Below is a small trained network, with its code and all its weights. Each question gives an input and a target symbol and asks what happens when units are switched off, that is, made to give their printed mean instead of their output.

import numpy as np


def w(rows, s, z=0):
    codes = np.array(rows[::2]) - 128.0
    scale = np.full(codes.shape[1], s)
    scale[-1] = z or s
    return codes * scale


def norm(h):
    return h / np.sqrt((h * h).mean(-1, keepdims=True) + 1e-5)


def f(y):
    return y / 2 * (1 + np.tanh(0.7978845608 * (y + 0.044715 * y**3)))


def softmax(a):
    e = np.exp(a - a.max(-1, keepdims=True))
    return e / e.sum(-1, keepdims=True)


def log_softmax(a):
    a = a - a.max(-1, keepdims=True)
    return a - np.log(np.exp(a).sum(-1, keepdims=True))


def net(x, mask):
    ids = ['ΛΣΩαβγδεζηθμξπτ'.index(c) for c in x.split()]
    T = len(ids)
    res = E[ids] + P[:T]
    u = 0
    for l in range(2):
        r = norm(res)
        for j in range(3):
            rows = slice(2 * j, 2 * j + 2)
            q, k, v = (r @ M[l][rows].T for M in (Q, K, V))
            z = softmax(np.where(np.tri(T) > 0, q @ k.T / 2**0.5, -1e9)) @ v
            o = O[l][rows]
            res = res + np.where(mask[u + j], z, o[:, -1]) @ o[:, :-1]
        u += 3
        y = f(norm(res) @ A[l][:, :-1].T + A[l][:, -1])
        res = res + np.where(mask[u : u + 8], y, B[l][:, -1]) @ B[l][:, :-1]
        u += 8
    return log_softmax(norm(res)[-1] @ U[:, :-1].T + U[:, -1])


Q, K, V, O, A, B = {}, {}, {}, {}, {}, {}
E = w([
[158,6,141,85,120,131],'Λ',
[173,28,151,93,133,170],'Σ',
[165,44,149,107,133,140],'Ω',
[182,46,209,106,103,77],'α',
[80,115,192,195,102,209],'β',
[149,203,195,71,104,143],'γ',
[125,57,151,85,177,186],'δ',
[140,45,80,87,153,151],'ε',
[217,39,104,79,128,123],'ζ',
[157,56,95,45,116,86],'η',
[204,161,107,185,137,215],'θ',
[126,71,143,56,133,110],'μ',
[157,223,83,83,179,154],'ξ',
[22,152,132,82,103,175],'π',
[130,56,175,114,145,131],'τ',
],0.013)
P = w([
[120,63,141,130,196,83],'0',
[181,59,147,52,132,179],'1',
[174,69,116,47,87,207],'2',
[169,89,115,65,61,209],'3',
[165,104,91,81,42,195],'4',
[151,114,88,100,14,176],'5',
[157,140,89,113,6,169],'6',
[145,164,80,130,16,149],'7',
[143,170,90,144,1,141],'8',
],0.0079)
Q[0] = w([
[149,159,115,109,48,183],'L0H0',
[95,122,148,165,190,120],'L0H0',
[132,77,96,137,32,174],'L0H1',
[110,250,153,166,181,120],'L0H1',
[92,134,166,141,207,107],'L0H2',
[210,79,137,43,87,138],'L0H2',
],0.016)
K[0] = w([
[101,95,98,169,187,94],'L0H0',
[170,144,147,38,108,153],'L0H0',
[96,208,108,194,86,139],'L0H1',
[145,7,146,107,222,71],'L0H1',
[171,18,143,53,145,134],'L0H2',
[127,194,116,127,67,169],'L0H2',
],0.013)
V[0] = w([
[148,113,112,142,115,4],'L0H0',
[188,124,69,82,125,166],'L0H0',
[228,135,103,113,137,90],'L0H1',
[59,148,118,25,128,75],'L0H1',
[114,100,16,161,190,102],'L0H2',
[124,239,76,130,161,143],'L0H2',
],0.013)
O[0] = w([
[170,81,143,107,182,43,108],'L0H0',
[184,218,62,108,92,151,156],'L0H0',
[243,176,117,136,202,83,115],'L0H1',
[80,230,130,42,94,86,98],'L0H1',
[52,90,62,128,254,155,2],'L0H2',
[154,98,143,52,157,192,113],'L0H2',
],0.0099,0.0073)
A[0] = w([
[123,139,254,140,120,203,119],'L0N0',
[209,32,41,177,172,110,55],'L0N1',
[186,66,92,142,144,111,13],'L0N2',
[77,219,129,74,124,187,20],'L0N3',
[174,157,106,35,213,175,100],'L0N4',
[137,124,172,193,128,236,2],'L0N5',
[127,158,178,101,220,188,17],'L0N6',
[68,86,114,50,82,180,173],'L0N7',
],0.0097,0.0029)
B[0] = w([
[154,54,27,91,66,54,220],'L0N0',
[141,215,61,161,20,129,253],'L0N1',
[134,171,75,151,87,102,176],'L0N2',
[215,59,121,84,162,76,173],'L0N3',
[195,2,168,63,169,138,228],'L0N4',
[174,66,117,86,87,95,186],'L0N5',
[57,6,159,184,158,98,140],'L0N6',
[166,73,168,126,20,81,246],'L0N7',
],0.0074,0.0049)
Q[1] = w([
[79,134,112,120,138,188],'L1H0',
[211,93,121,88,21,105],'L1H0',
[140,144,119,133,72,113],'L1H1',
[253,85,153,107,29,93],'L1H1',
[153,163,115,114,134,116],'L1H2',
[89,169,106,164,188,48],'L1H2',
],0.015)
K[1] = w([
[173,115,126,96,70,81],'L1H0',
[50,191,129,190,245,82],'L1H0',
[96,98,97,126,171,109],'L1H1',
[48,117,105,168,187,47],'L1H1',
[129,176,171,110,163,124],'L1H2',
[208,109,147,76,44,173],'L1H2',
],0.013)
V[1] = w([
[26,139,88,145,140,99],'L1H0',
[130,119,70,212,152,160],'L1H0',
[97,79,139,158,246,90],'L1H1',
[160,89,223,206,118,122],'L1H1',
[95,222,141,158,88,84],'L1H2',
[206,134,127,113,131,70],'L1H2',
],0.011)
O[1] = w([
[36,177,107,133,172,153,244],'L1H0',
[119,135,48,229,128,156,180],'L1H0',
[103,122,149,146,245,149,157],'L1H1',
[162,134,215,183,121,151,166],'L1H1',
[65,243,153,194,128,91,255],'L1H2',
[136,140,101,163,203,64,225],'L1H2',
],0.012,0.0045)
A[1] = w([
[49,197,160,180,191,182,255],'L1N0',
[79,79,118,65,168,94,114],'L1N1',
[53,12,139,119,42,93,159],'L1N2',
[187,145,137,85,122,83,75],'L1N3',
[215,97,58,89,87,178,56],'L1N4',
[73,137,109,194,114,74,53],'L1N5',
[77,154,50,114,124,205,134],'L1N6',
[89,102,192,107,145,71,32],'L1N7',
],0.011,0.0058)
B[1] = w([
[192,157,179,68,122,209,234],'L1N0',
[132,182,117,175,92,127,145],'L1N1',
[50,88,82,143,186,65,255],'L1N2',
[163,125,98,114,148,184,157],'L1N3',
[150,136,166,80,185,155,197],'L1N4',
[9,108,188,157,167,158,172],'L1N5',
[154,154,123,109,64,140,164],'L1N6',
[136,124,185,85,83,89,126],'L1N7',
],0.012,0.0067)
U = w([
[124,124,122,117,142,137,247],'Λ',
[139,132,114,139,105,144,170],'Σ',
[128,133,121,158,137,134,122],'Ω',
[172,99,197,166,166,40,99],'α',
[93,16,135,172,94,151,115],'β',
[204,171,185,71,36,124,86],'γ',
[91,147,141,93,99,254,80],'δ',
[85,168,7,87,151,188,100],'ε',
[160,122,59,143,144,70,90],'ζ',
[115,143,81,84,201,51,104],'η',
[216,78,67,176,103,205,88],'θ',
[93,177,160,63,178,110,93],'μ',
[156,66,135,44,194,157,134],'ξ',
[53,118,126,30,87,112,111],'π',
[102,130,227,150,176,200,109],'τ',
],0.0092,0.014)

Each question gives the input, a string of symbols that net reads in full, and the target symbol t.
The units are the heads (2 rows each of Q, K, V and O) and the neurons (one row each of A and B). Each row of codes is followed by its name. A weight is (code - 128) times the scale printed after its matrix; where a second scale follows, it is the last column's (O, A, B and U).
mask holds one flag per unit, layer by layer, with each layer's heads first. A switched-off unit (its flag False) gives its mean, the last column of its rows in O or B, instead of its output. The means were averaged over made-up inputs and are rounded, as every weight is.
A unit's drop is (log p(t) with every unit on - log p(t) with that unit switched off) / (log p(t) with every unit on - log p(t) with every unit switched off).
The circuit of an input: a set's keep is (log p(t) with only the set's units on - log p(t) with every unit switched off) / (log p(t) with every unit on - log p(t) with every unit switched off). Starting from the 12 units with the biggest drops (on a tie, the unit counted first), units are removed one at a time, each time the one whose removal leaves the highest keep (on an exact tie, the one counted first), for as long as the keep stays at least 0.8.
units of the circuit, in order: the units of the circuit, biggest drop first
k most important neurons: the k neurons with the biggest drops, biggest first
top k neurons in layer l: the k neurons of layer l with the biggest drops, biggest first
heads that matter: for each layer, one digit per head in row order, 1 if its drop is at least 0.15 and else 0, layers parted by /
drop when u is switched off: that unit's drop, to one decimal
input α α τ Ω, target α: units of the circuit, in order : L0H0
input τ ε ζ β Σ Σ, target β: heads that matter : 110 / 000
input π μ ε τ ε, target π: heads that matter : 010 / 000
input ξ ε μ δ τ, target ξ: heads that matter : 001 / 000
input Σ β ξ ζ τ ξ τ, target ξ: heads that matter : 011 / 000
input Ω γ β, target β: heads that matter : 010 / 000
input η α η, target η: units of the circuit, in order : L0H2; L1H1
input α Λ τ η, target α: units of the circuit, in order : L0H0; L1H1
input α τ Σ α, target α: heads that matter : 101 / 000
input β γ Ω ζ Σ η η ε τ, target β: top 2 neurons in layer 0 : L0N0; L0N1
input β δ β, target β: units of the circuit, in order : L0H1; L1N2
input ζ ξ ε Σ, target ξ: 2 most important neurons : L0N4; L1N4
input ζ Ω α δ θ τ δ, target θ: 2 most important neurons : L0N1; L1N2
input μ ε Λ τ π τ, target π: units of the circuit, in order : L0H1
input μ ζ β μ ζ ξ Λ Λ δ, target ξ: top 2 neurons in layer 0 : L0N4; L0N1
input τ η τ, target τ: heads that matter : 001 / 000
input π γ η η δ μ ε η, target π: units of the circuit, in order : L0H0; L0H1
input η Ω ξ Σ, target ξ: 2 most important neurons : L0N4; L1N2
input θ μ ε ξ Ω η, target ξ: 2 most important neurons : L1N4; L0N4
input π τ β Λ π δ η, target π: most important neuron : L1N2
input π Σ τ ζ α Σ Σ, target π: drop when L1H0 is switched off : 0.1
input ξ ξ Ω μ Λ Σ Σ Ω Λ, target ξ: drop when L0H2 is switched off : 0.4
input ε Σ ε, target ε: drop when L0H2 is switched off : 1.3
